[-41, -3, -5, 27, -16, -31]	-16
[-48, -25, -31, 32, 43, 31]	43
[46, 1, 50, 48, -46, 13]	-46
[2445, 1675, 9911, 4108, 9642, 3501]	9642
[985, 288, 353, 473, 940, 218]	940
[-584, 276, 300, 164, -348, 867]	-348
---
[539, 326, 875, 233]: 326

[[606, 567, 260, 541, 196, 62, 815],
 [821, 330, 466, 566, 4, 8, 432],
 [624, 586, 220, 560, 197, 53, 901]]: 815

[611, 297, 235, 159, -768]: 235

[9053, 8875, 6787, 6315, 8004, 1669, 5132]: 8004

[4962, 2939, 4366, 9411]: 4366

[886, 502, -253, -259, -34, -527]: -34
---
-0.43 -5.95 -1.51 -1.33
+1.44 +0.10 +0.62 +0.72
+1.74 -3.54 -0.22 -0.40
| -5.95

+0.48 -3.48 +4.14 +2.39 -3.88
+2.11 -2.40 +1.16 +3.72 -3.02
-1.63 +3.21 -0.07 +1.93 -4.99
| -3.48

+1.30 +0.32 -2.95 -0.49 -0.68
-4.68 +2.46 -0.98 -0.38 +3.19
+2.09 +1.15 +1.31 +3.08 +5.57
| +0.32

-0.02 -4.11 +3.51 -0.53
+0.16 +1.34 -4.09 -3.60
+0.00 -6.39 +5.37 -0.62
| -4.11

-0.34 +3.85 -0.81 +1.86 +0.27 +0.08 -0.34
+1.88 -4.00 -2.08 +1.64 -0.64 -0.50 +1.54
+4.97 -2.24 +2.29 +2.32 +0.96 -0.41 -2.58
| +3.85

+0.12 -0.08 +2.77 +1.32 -1.65
-1.93 -2.55 -0.70 +2.90 -6.30
-0.73 -1.18 -0.53 +1.46 -4.11
| -0.08
---
[[172 150 164  98 115 216]
 [138  64 218 117 203 104]
 [197 203 245 128 216 139]] ⇒ 64

[[ 94  93  55 132 115 190 112]
 [126  59 149 190 131 144 171]
 [ 19 137 107 225 201 108 111]] ⇒ 19

[[301 901 980 471 433]
 [503 240 301 910 460]] ⇒ 240

[[572 524 244 599 663 356]
 [915 800  68 697 411  42]] ⇒ 42

[938 198 522 515 370] ⇒ 198

[ 647   83 -453 -182 -751] ⇒ -751
---
-2.38 -1.16 -2.25 +1.85 +0.70 -0.43 -2.94
+1.22 -1.19 +2.68 -1.37 +0.54 +0.09 +1.45
+3.19 -0.65 +4.72 -2.95 +1.55 -3.95 +0.95
Answer: -2.25

+5.23 +3.92 +3.83 -0.28 +4.56 -4.56
+5.38 +3.12 +3.68 -0.35 +4.38 +2.79
-4.11 -4.66 -5.34 -0.53 -5.57 +0.28
Answer: +3.83

-0.97 +2.66 -2.05 +1.27 -4.62 -0.44 -1.66
+1.52 +1.79 +1.09 -5.16 +1.20 -1.37 +4.00
+1.24 -0.59 +2.19 -0.56 -1.05 -0.99 +0.21
Answer: -2.05

-2.30 +1.18 -4.65 +0.89 +1.26 +1.15 -0.22
-0.47 +0.04 -1.04 +0.41 +0.90 +1.96 +1.14
-0.37 -1.14 +0.46 +0.02 -0.42 +4.66 -0.15
Answer: -4.65

+2.28 -0.65 +3.26 -3.50 -0.31
+3.75 +1.96 +0.06 -0.21 +0.46
-6.05 -3.81 +1.21 -3.26 +0.38
Answer: +3.26

-1.26 +2.23 -1.13 +1.43 -0.49
+2.24 -1.66 +0.51 -0.51 -0.47
-3.21 +3.70 -5.48 +4.45 -4.89
Answer: -1.13

+5.85 -6.45 +0.01 -0.09 +4.08
-2.25 -2.00 +3.08 -1.93 -4.00
+3.38 -1.55 +0.73 +4.41 -3.45
Answer: +0.01

+1.80 -2.88 +5.82 -3.32 +5.74 -6.01 -0.61
+1.61 -2.81 +4.32 -2.43 -0.84 -2.71 -6.39
+2.79 +4.38 -2.84 +3.55 -2.01 +3.16 +2.68
Answer: +5.82
---
[[+1.97 +5.31 -4.51 -1.34 +0.40 -2.58 +2.18]
 [+6.36 +3.06 -5.13 -3.45 -3.06 -2.34 -2.01]
 [-3.17 -6.39 +4.12 +4.05 +3.32 +4.82 +3.36]] ⇒ +6.36

[[+2.09 -0.02 +2.69 +2.11]
 [-1.05 +5.37 +6.20 -5.72]
 [-1.55 -5.89 +2.55 +2.02]] ⇒ +6.20

[+0.86 +0.89 -1.11 -5.00 +1.89 -5.94 +1.59] ⇒ +1.89

[+5.81 +4.57 +2.96 -6.11 -3.93] ⇒ +5.81

[-1.97 -2.21 +1.07 -6.22] ⇒ +1.07

[-3.75 -2.13 -5.45 -4.29 +0.18 -0.63 -2.95] ⇒ +0.18

[+5.05 -1.54 -0.67 +2.82] ⇒ +5.05

[-2.78 +5.82 +1.70 -1.61 -3.15 -2.79] ⇒ +5.82
